Rows near named flat spaces through zero
jgjz: [ 193   29  -71   77   77 -100   72 -109    6  -38  132  -70  -12   31
  -65 -110  -39  -36  117   31  -85  -16   81 -100  -77  128   80  129
  -66  -13 -107  185]
hmld: [  42 -386  242   43    1  -69   81  376   81 -187 -226  -21 -253 -183
  -76  161  -66   74   38  147 -100 -279  191  180 -260   82  153 -220
 -334  -39 -169  358]
fdqg: [   2  235  -83 -264 -209  171 -123  -19  -91  207 -228  -41  232 -108
 -117  -33   84   90   -7   43  296  347 -257  -30   80  -87 -107  131
   51   15  273 -230]
jgjz: [-116   30   44 -173  201  131  -16  -17  186  143 -333   54  -56  -31
  -43   33   34    7    8    7  180   37 -249   56 -369 -161   29  159
 -179  -17  315   57]
fdqg: [ 227   47  555  -34 -432 -211   90  487  164  228 -428  200   99   67
   44    3  156  -92  220  164   18  277 -319  114  254 -383 -364 -243
  -65 -247   64  -29]
hmld: [ 133  194  394 -172 -232  191 -196  374   27  373 -387  -44  268 -483
 -120 -287 -122   95  205  122  595  531 -425   -9   -3  103  133   31
   10 -182  765 -133]
jgjz: [ -31   56   10   58  185   13   29  -87  340  550   14  -43  303 -368
 -357  -22 -238   24   86   55  211 -285 -102   64 -181  249  275  263
 -246 -101  153   52]
dldc: [ -76  -17 -178  -12  115  -33   10 -242   73  -86  -22   32 -144  237
  117    7  108  -58  -56   55 -122  -56  -47   10  -89 -201 -109   67
  106   71 -122  -19]
fdqg: [   7  -88  317  168  -96 -112  157  188  217   91  -54   44  -18 -233
  -57  -53 -174   42  117  123  -32 -260   37   80   34   93   42 -199
  -89 -113 -177  139]
fdqg: [ -21   61 -256 -100   11   47  166 -267   93  -37   27  -70   13 -190
 -153   -8  -10  200    7   68  109 -218 -101   11 -262   89  -62  251
 -150   51 -343  100]
dldc: [-147  -62   88  204 -170  -14  -86  -40  123  165  180  -84   77 -375
  -30 -228 -291   75  -56  246   69 -234  160   76  410  208  171 -305
  405   71  -66 -183]
dldc: [ -59   45 -117  -11   54   19   21 -209   64   -5  224  -53  -16 -175
  -39 -166 -103   75  -85   40   66 -153   80   -4  110   65   41  -10
  203  167  -53   -8]
dldc: [ -41   33    8   24  166   -2  190 -119  122 -115   54   52 -121  -21
   39  -35  -29   55   43  -87   -8 -179  -65  -28 -263   13  -41  107
 -130  -16 -153  166]
hmld: [  66  -77 -161 -113  117   25  -44  -62   96  157   82 -118   85 -297
 -268  -19  -76   90  -45   83  176 -157   41   88 -135  156  191  181
 -125  111   77  125]
hmld: [ -61  161  182  -58 -176   -8  137   59  161  189 -132  133  137  -88
  -16    9   30   61   45  -15  122  -12 -262   53   83 -165 -250  -19
  -30  -96  -62 -115]
dldc: [-152   67   57 -205  163   84  143  -46  129  -80 -499  143 -234  322
   57  191  178  -47    3  -42 -124   21 -154   -6 -386 -403 -196   42
 -275    7   36  153]
dldc: [ 237   25 -166 -111   42  -56   77  -74 -122 -163  172  -97  -40   -1
 -136  -42   48   37   16  -34  -52   21  164  -83  -43   78   15  127
 -114  135 -115  244]
fdqg: [ 107   33  202  245 -142 -103   66  166 -101  -12   76   11   84   77
   44    0  -92  -77  153  -56 -180   43  132 -115  175  181   41 -139
  -43 -187 -138   10]
hmld: [-324   91  -35  -92  744   -7  130 -288  269   85 -125  316 -263  796
  140  345  207 -395 -192 -428 -449 -214   74  -46 -315 -597 -116  109
 -230  141  281  151]
hmld: [-516 -178  170  307  266   80 -182    1   39 -100 -254  200 -302  572
  503  201    5 -298 -133  -94 -371  -43   66   17  -23 -269   64 -351
  254 -120  200 -296]
fdqg: [-203  -45  137  -16  110   53   -7   94   65   32 -301  122 -110  243
   81  210   56 -111  -52  -64 -153  -28    8   39  -98 -225  -29 -131
 -115  -37  123  -18]
hmld: [ 273 -208   27   87 -356  -62  -29  257 -317 -432   96 -183 -121 -218
   56 -119  -29  171  102  184    6  132  179  -17   90  305   61 -178
   56  -33 -307  128]
dldc: [ -18 -218 -155  136 -218  -30 -220   29 -277 -286  146 -103 -103  105
  217   -4   47   -5 -111  144 -131   98  193   36  296   67   19 -232
  369   55 -181 -219]
dldc: [ 136  -71  166   24 -165 -129 -235  329   67  519 -113   62  368   40
 -130  163   85 -189   34   56   77  195 -147  159  284  -98   12    7
  -40 -187  336 -246]
jgjz: [-110  -31  234   28 -112  -11 -126  155   46   23 -119  130  -64   96
  263  -75   68  -87  -45   44   51  181 -171   86  229 -265 -148 -241
  316  -37  237 -240]
dldc: [-179  131 -169 -206  -43  247 -125 -157  -43   46 -331  -52   23  -39
    4  -13   54  106  -41   91  231  218 -249  -21 -182  -88  -28  135
   55   25  202 -193]
jgjz: [ 100  -35  264    2  -81   11   88  229   45  -70  197  -29   -6 -523
  -53 -239 -189  190   49  -12  286  -82   -8   51   44  240   89 -117
   24   21   75  146]
fdqg: [  15  -41  -64 -155 -131  101 -140  210 -153   77 -214   20  176   33
  -24  259  194   39  -16  -83  185  251 -258   90 -151  -44  -87  183
 -218 -153  141 -183]
jgjz: [  61  -26  213 -118  -22   74   65  343   18  118 -169   37  131 -258
 -178  160  -15  103   73 -134  219   12 -137   77 -243  113   49   95
 -425 -145  159  126]
hmld: [ 351    2  100  338 -393 -391  191  103 -363 -481  321   38 -134  593
  276    8  146 -200  140  -29 -690  126  441 -225  598  -54 -313 -388
  202  -68 -719   82]
jgjz: [ -23  129 -101   69 -111   33   -4 -187  133  335   68 -123  271 -346
 -243 -150 -217  108   63  184  168 -138  -31  -16  110  262  147  103
   70  -25  -77 -108]
fdqg: [ 234 -121 -227  175 -264 -114  -34 -124 -208 -239  541 -298   16 -408
 -120 -318 -231  186   -7  260  -15 -162  421  -52  402  491  212 -151
  350  191 -432   73]
fdqg: [ -80   57  216  117 -128  175  -18  108  -77 -133 -228  -76  -78 -244
  118 -215 -205  131  167  105  170  167  -93 -117 -146  255  164 -124
   56 -159  118  -19]
fdqg: [-193  -95  133  244   68  130   -8   73 -132 -271 -132  -44 -210   42
  188    8 -185    7   68  -22 -153  -39  181 -120 -187  251  240 -203
  -30 -128  -39   44]
jgjz: [-149  -78 -102  235 -103   22 -190 -110 -227 -236  463  -77  -56  -50
  276 -201 -134    9 -169    2  -51   -9  250  -38  479  196   93 -297
  609  130  -68 -310]
hmld: [   3  -73 -381 -206  -61   82  -98 -199  -14   -7  279 -149   97 -424
 -152  -93   14  256 -184  112  357 -122  -90  157    9  127    3  210
  162  219  -96 -106]
dldc: [-149  262 -120 -247  132  228  -12 -213   90  196 -254   20   99  -45
  -82  -26   39   68   -8  -65  274  156 -322  -57 -277 -118  -44  286
  -89   17  311  -97]
jgjz: [-177  -14 -105 -124  122   36   54 -134  129   50 -111   60  -69   95
  -58  158   64   -1 -135  -10  -77 -200   21   80  -80 -209  -82    8
  -70  124  -71   15]
fdqg: [ 131   17 -103   31 -250  -89  296 -151   24 -297  -92  -68 -139  -75
  -12  -72   29  214  174  224  -81 -149  -73  -44 -210   63 -213   71
 -137  -67 -703  211]
jgjz: [ 178   72  191   -2  -69 -156   81   89  196  227 -218   85   69  111
  -53  -32   76 -111  175  112  -32   99 -195   15  -14 -199 -134   55
 -118 -139   42   81]
jgjz: [-212   40 -217 -152   59  112   27 -220   14  -45 -169    9  -82  138
  -27  152   84   43 -138   15  -78 -105   19   16 -102 -179  -97   32
  -28  135 -126  -46]
hmld: [ 132  -79    8  -41 -137  -73  141   81   64  -57   73  -29   22 -276
 -117  -10   -1  172   49   75  121 -161  -69  101  -86   97  -79   64
 -150  -20 -288  139]
hmld: [  29   59   44  -20  -35  -57   79   -4  100  110   22   55   76  -27
  -46    4   22    4   20  -14   26  -53  -87   32   43  -70 -105   38
  -35  -23  -59   -3]
hmld: [ 206 -195  108   88 -281  -13   28  292 -250 -371  -74 -167 -138 -224
  -13  -46  -86  167  145  168  -25   62  193  -33  -69  325  133 -177
 -128  -83 -271  219]
dldc: [  72  199 -126  147   34   38  -57 -202  -75  143  288 -105  231 -117
  -42 -216 -159   -2   99  -62  123  111  -26 -177   78  327  172  201
  134  -76   97 -123]
jgjz: [-219   38  -15  121  131  110   15 -115  -16  -74  106   20  -44  -12
  121  -17 -116   22  -46 -131   -8 -108   34  -62  -64  126   86  -27
   74  -20   -3  -88]
dldc: [  -2  -32 -147   57 -218  143 -182   14 -263 -121  344 -192  148 -461
   11 -200 -166  230  -63   32  323   89   38   -9  200  443  180  -19
  293   36   10 -232]
fdqg: [ -41  112   74  -36  -43   84  -47   -9  -12   47 -108  -14   12  -54
   20 -122  -55   10   25   38   90  145  -50  -62   61  -12   26  -59
  115   13  192  -65]
[-171 -172 -434  -52  358  209 -313 -153 -347 -280  195  -97 -123  258
  163  193  111  -68 -252 -251  -26  128  162  -37 -228  113  241  184
   58  134  274 -138]	fdqg
[ -80 -189   17   11  191  -41   78   34   74 -221   -1   96 -245  136
  149  129   94  -21  -66  -84 -108 -181   -5  100 -250 -139  -66  -11
 -112   13 -116  137]	hmld
[-118   61  249  -34  178 -108  121   73  133    1 -168  290 -175  549
  206  194  200 -268  -66 -220 -333    5   -1    4   81 -535 -288 -187
  -37   19  109   33]	hmld
[ -62  -56  186  118 -116  147 -202  245 -150  -20  187  -65  104 -421
  120 -200 -201  119   -9  -51  348  157  -63   21  148  345  218 -137
  246  -87  333 -224]	jgjz
[-175  158  113 -267  104  126  -27   31  261  421 -553  167  118  131
  -97  189  149  -79   -4  -21  165  138 -404   93 -243 -412 -150  165
 -235  -81  417 -111]	dldc
[-161   57   13  138 -149  138 -142  -34 -107   25  -55  -77   71 -112
   97 -117 -152   48   19   95   85  118  -10  -72  137  190  129 -123
  244  -78   78 -258]	dldc
[-169   22   68 -261  -98  212 -195  266  -30  306 -466   80  222  -15
  -89  312  154   17  -78  -72  267  255 -317  143 -119 -189  -64   87
 -223 -120  423 -273]	fdqg
[  96  -69  -39  119 -153    7  101  -32 -135 -324   51 -186 -156 -225
  -34 -165 -174  176  108  188  -66 -102  239 -102  -54  334  149 -119
    5   25 -368  213]	dldc
[  64 -149  175   82  -79 -223   41  159  114   36  286   91  -15  -46
   23  -13   -3  -67 -101   12 -122 -221  172  156  411 -122 -106 -276
  186  105 -127   14]	jgjz
[-316  -20 -262  100  557  132  -72 -347  -69 -168  -19   29 -261  564
  181  198   13 -238 -142 -238 -382 -101  261 -163 -312  -70  212   78
  -43   90  138   36]	hmld
[ -84   95  124  306  -69  -11  -47  -25   50  264  -72  -15  185   48
   13  -42 -194 -111  153   73 -106    9   17 -109  127  199  165  -66
   62 -235    9 -177]	hmld
[-349 -141 -206  100  454   83  102 -230   96  -73   59   42 -162  195
  -28  331  -72  -49 -168 -209 -288 -504  267   18 -360   66  184   72
 -281   64 -208  131]	fdqg
[ -73  113  -35  151   74    6  -43 -150 -146 -104  180    4  -45  266
  163  -74  -51 -138  -33 -118 -222   83  210 -179  231   26   47 -130
  246   50   37 -101]	dldc
[-570  -54   40  173  304  351 -214  -77  -60  -63 -460   18 -220  264
  269  162 -157 -110  -72  -61 -131   32   61 -100 -341   49  330 -163
   29 -116  363 -213]	hmld
[ -97 -110   89  -53  182  -70  -35   59  122   33  -54  141 -142  255
   91  130  115 -169 -138  -68 -161  -78   62  110   64 -333  -79 -137
   42  107  161   18]	hmld
[ 142  -90  414   19 -118 -146   55  393  243  233 -147  150   92 -175
   -4   -6   34  -23  139   42  181   24 -306  184  -22 -126 -118  -40
 -150 -217  149   40]	fdqg
[ 354  155  213    7 -399 -232 -172  203 -105  186  237   59  245   78
  127 -293  135 -164   61   71   89  498 -133  -15  758 -215 -264 -182
  517   -7  267 -292]	hmld
